Below is a small trained network, with its code and all its weights. Each question gives an input and a target symbol and asks what happens when units are switched off, that is, made to give their printed mean instead of their output.

import numpy as np


def w(rows, s, z=0):
    codes = np.array(rows[::2]) - 128.0
    scale = np.full(codes.shape[1], s)
    scale[-1] = z or s
    return codes * scale


def f(y):
    return np.maximum(y, 0)


def softmax(a):
    e = np.exp(a - a.max(-1, keepdims=True))
    return e / e.sum(-1, keepdims=True)


def log_softmax(a):
    a = a - a.max(-1, keepdims=True)
    return a - np.log(np.exp(a).sum(-1, keepdims=True))


def net(x, mask):
    ids = ['ΓΔΘΠΣαβεζημξτψ'.index(c) for c in x.split()]
    T = len(ids)
    res = E[ids] + P[:T]
    u = 0
    for l in range(2):
        q, k, v = (res @ M[l].T for M in (Q, K, V))
        z = softmax(np.where(np.tri(T) > 0, q @ k.T / 4**0.5, -1e9)) @ v
        res = res + np.where(mask[u], z, O[l][:, -1]) @ O[l][:, :-1]
        u += 1
        y = f(res @ A[l][:, :-1].T + A[l][:, -1])
        res = res + np.where(mask[u : u + 4], y, B[l][:, -1]) @ B[l][:, :-1]
        u += 4
    return log_softmax(res[-1] @ U[:, :-1].T + U[:, -1])


Q, K, V, O, A, B = {}, {}, {}, {}, {}, {}
E = w([
[124,120,114,167],'Γ',
[121,106,71,155],'Δ',
[128,163,6,124],'Θ',
[187,104,104,214],'Π',
[98,194,118,160],'Σ',
[171,90,81,110],'α',
[99,189,121,75],'β',
[98,113,128,148],'ε',
[161,131,192,105],'ζ',
[108,140,65,140],'η',
[145,114,179,50],'μ',
[129,152,50,73],'ξ',
[172,65,101,171],'τ',
[103,173,90,102],'ψ',
],0.018)
P = w([
[191,107,105,156],'0',
[111,155,178,147],'1',
[254,122,102,109],'2',
[128,93,103,66],'3',
[73,168,227,149],'4',
[227,176,127,60],'5',
[112,91,111,20],'6',
],0.0095)
Q[0] = w([
[166,226,128,203],'L0H1',
[110,135,183,151],'L0H1',
[5,131,119,138],'L0H1',
[151,99,84,115],'L0H1',
],0.012)
K[0] = w([
[158,189,138,228],'L0H1',
[168,125,136,117],'L0H1',
[101,139,12,74],'L0H1',
[101,76,121,134],'L0H1',
],0.011)
V[0] = w([
[92,76,254,145],'L0H1',
[168,148,112,85],'L0H1',
[211,139,74,82],'L0H1',
[95,105,145,102],'L0H1',
],0.0098)
O[0] = w([
[237,254,91,214,1],'L0H1',
[143,80,53,13,169],'L0H1',
[100,89,71,59,243],'L0H1',
[111,101,95,151,71],'L0H1',
],0.0059,0.0046)
A[0] = w([
[11,142,164,150,243],'L0N1',
[195,223,90,124,84],'L0N2',
[178,87,143,103,249],'L0N3',
[62,98,82,121,167],'L0N4',
],0.013,0.002)
B[0] = w([
[243,246,255,90,183],'L0N1',
[126,44,231,63,198],'L0N2',
[182,156,61,26,225],'L0N3',
[182,201,48,254,254],'L0N4',
],0.0068,0.0081)
Q[1] = w([
[41,2,204,129],'L1H1',
[177,90,55,124],'L1H1',
[43,157,46,119],'L1H1',
[77,56,152,251],'L1H1',
],0.0064)
K[1] = w([
[255,77,145,175],'L1H1',
[80,134,179,78],'L1H1',
[148,150,78,51],'L1H1',
[146,58,130,131],'L1H1',
],0.0087)
V[1] = w([
[91,125,203,21],'L1H1',
[232,16,149,131],'L1H1',
[193,174,100,231],'L1H1',
[247,163,131,255],'L1H1',
],0.0098)
O[1] = w([
[234,136,150,184,114],'L1H1',
[92,104,228,7,151],'L1H1',
[40,119,120,137,220],'L1H1',
[20,124,168,160,255],'L1H1',
],0.013,0.0044)
A[1] = w([
[99,160,216,186,6],'L1N1',
[154,191,99,138,43],'L1N2',
[117,6,50,120,21],'L1N3',
[71,59,123,192,116],'L1N4',
],0.011,0.0013)
B[1] = w([
[231,139,78,75,226],'L1N1',
[91,63,122,167,211],'L1N2',
[117,247,126,57,254],'L1N3',
[126,108,187,221,227],'L1N4',
],0.011,0.0093)
U = w([
[82,65,136,158,190],'Γ',
[76,139,139,145,126],'Δ',
[115,233,137,147,85],'Θ',
[56,42,175,95,162],'Π',
[150,203,137,218,139],'Σ',
[122,72,71,45,75],'α',
[175,114,59,181,131],'β',
[99,3,188,189,198],'ε',
[150,117,202,124,87],'ζ',
[58,115,92,199,65],'η',
[184,103,104,95,123],'μ',
[152,165,60,113,153],'ξ',
[107,109,154,71,27],'τ',
[110,98,41,157,254],'ψ',
],0.0072,0.005)

Each question gives the input, a string of symbols that net reads in full, and the target symbol t.
The units are the heads (4 rows each of Q, K, V and O) and the neurons (one row each of A and B). Each row of codes is followed by its name. A weight is (code - 128) times the scale printed after its matrix; where a second scale follows, it is the last column's (O, A, B and U).
mask holds one flag per unit, layer by layer, with each layer's heads first. A switched-off unit (its flag False) gives its mean, the last column of its rows in O or B, instead of its output. The means were averaged over made-up inputs and are rounded, as every weight is.
A unit's drop is (log p(t) with every unit on - log p(t) with that unit switched off) / (log p(t) with every unit on - log p(t) with every unit switched off).
The circuit of an input: a set's keep is (log p(t) with only the set's units on - log p(t) with every unit switched off) / (log p(t) with every unit on - log p(t) with every unit switched off). Starting from all 10 units, units are removed one at a time, each time the one whose removal leaves the highest keep (on an exact tie, the one counted first), for as long as the keep stays at least 0.8.
circuit, biggest first: the units of the circuit, biggest drop first
unit that matters most: the unit with the biggest drop
k most important neurons: the k neurons with the biggest drops, biggest first
top k neurons in layer l: the k neurons of layer l with the biggest drops, biggest first
input μ Δ ξ Σ β, target Σ: circuit, biggest first : L1H1, L0N1
input ε Θ Π, target Θ: 4 most important neurons : L1N3, L0N4, L0N3, L0N2
input Θ ζ Π, target ζ: circuit, biggest first : L0H1, L0N2, L1H1
input ε Π α Γ Π α, target Π: circuit, biggest first : L0H1, L1H1, L0N2
input ε Γ Π ζ Π Σ, target Π: unit that matters most : L0N2
input Π Π ζ μ, target μ: circuit, biggest first : L1H1, L0N3, L0N4, L0N2
input α η Π ξ, target ξ: circuit, biggest first : L1N3, L0N4, L0H1, L1H1
input Π Π ζ Γ Π β, target Π: circuit, biggest first : L0N2, L0H1, L1H1
input Θ β Θ Π ξ ξ α, target ξ: circuit, biggest first : L0N4, L1N3, L0H1
input Θ ε Π ξ, target ξ: circuit, biggest first : L0N4, L1N3, L1H1, L0H1
input ψ ψ ζ η Π Π ψ, target ψ: circuit, biggest first : L0N4, L1H1, L0N2, L1N2
input Π ε Π ζ ξ α τ, target ξ: 2 most important neurons : L1N3, L0N4
input α ζ ζ μ Π Π τ, target μ: circuit, biggest first : L1H1, L0N4
input ζ ζ α μ ζ Δ τ, target μ: top neuron in layer 1 : L1N4
input Π μ Θ Σ Π α, target Π: 3 most important neurons : L0N4, L0N2, L1N1
input β τ α Θ ζ ζ, target ζ: circuit, biggest first : L0N2, L0H1
input μ μ ζ Π Π η, target Π: circuit, biggest first : L0H1, L0N2, L1H1
input τ Γ Π Π α μ Π, target μ: circuit, biggest first : L1H1, L0N4
input ξ α α ε Δ α α, target ξ: 4 most important neurons : L1N3, L0N4, L0N2, L0N3
input β Σ Π τ, target Σ: 2 most important neurons : L0N1, L1N3
input Θ τ Π Δ ζ α, target ζ: 2 most important neurons : L0N2, L0N4
input ψ μ Θ Π β, target Σ: unit that matters most : L0N4
input Σ Σ Π Σ Π Δ Π, target Σ: 2 most important neurons : L0N2, L1N4
input ξ Θ α β Π, target ε: 2 most important neurons : L1N4, L0N4
input ψ Π ψ, target Π: 2 most important neurons : L0N2, L0N4
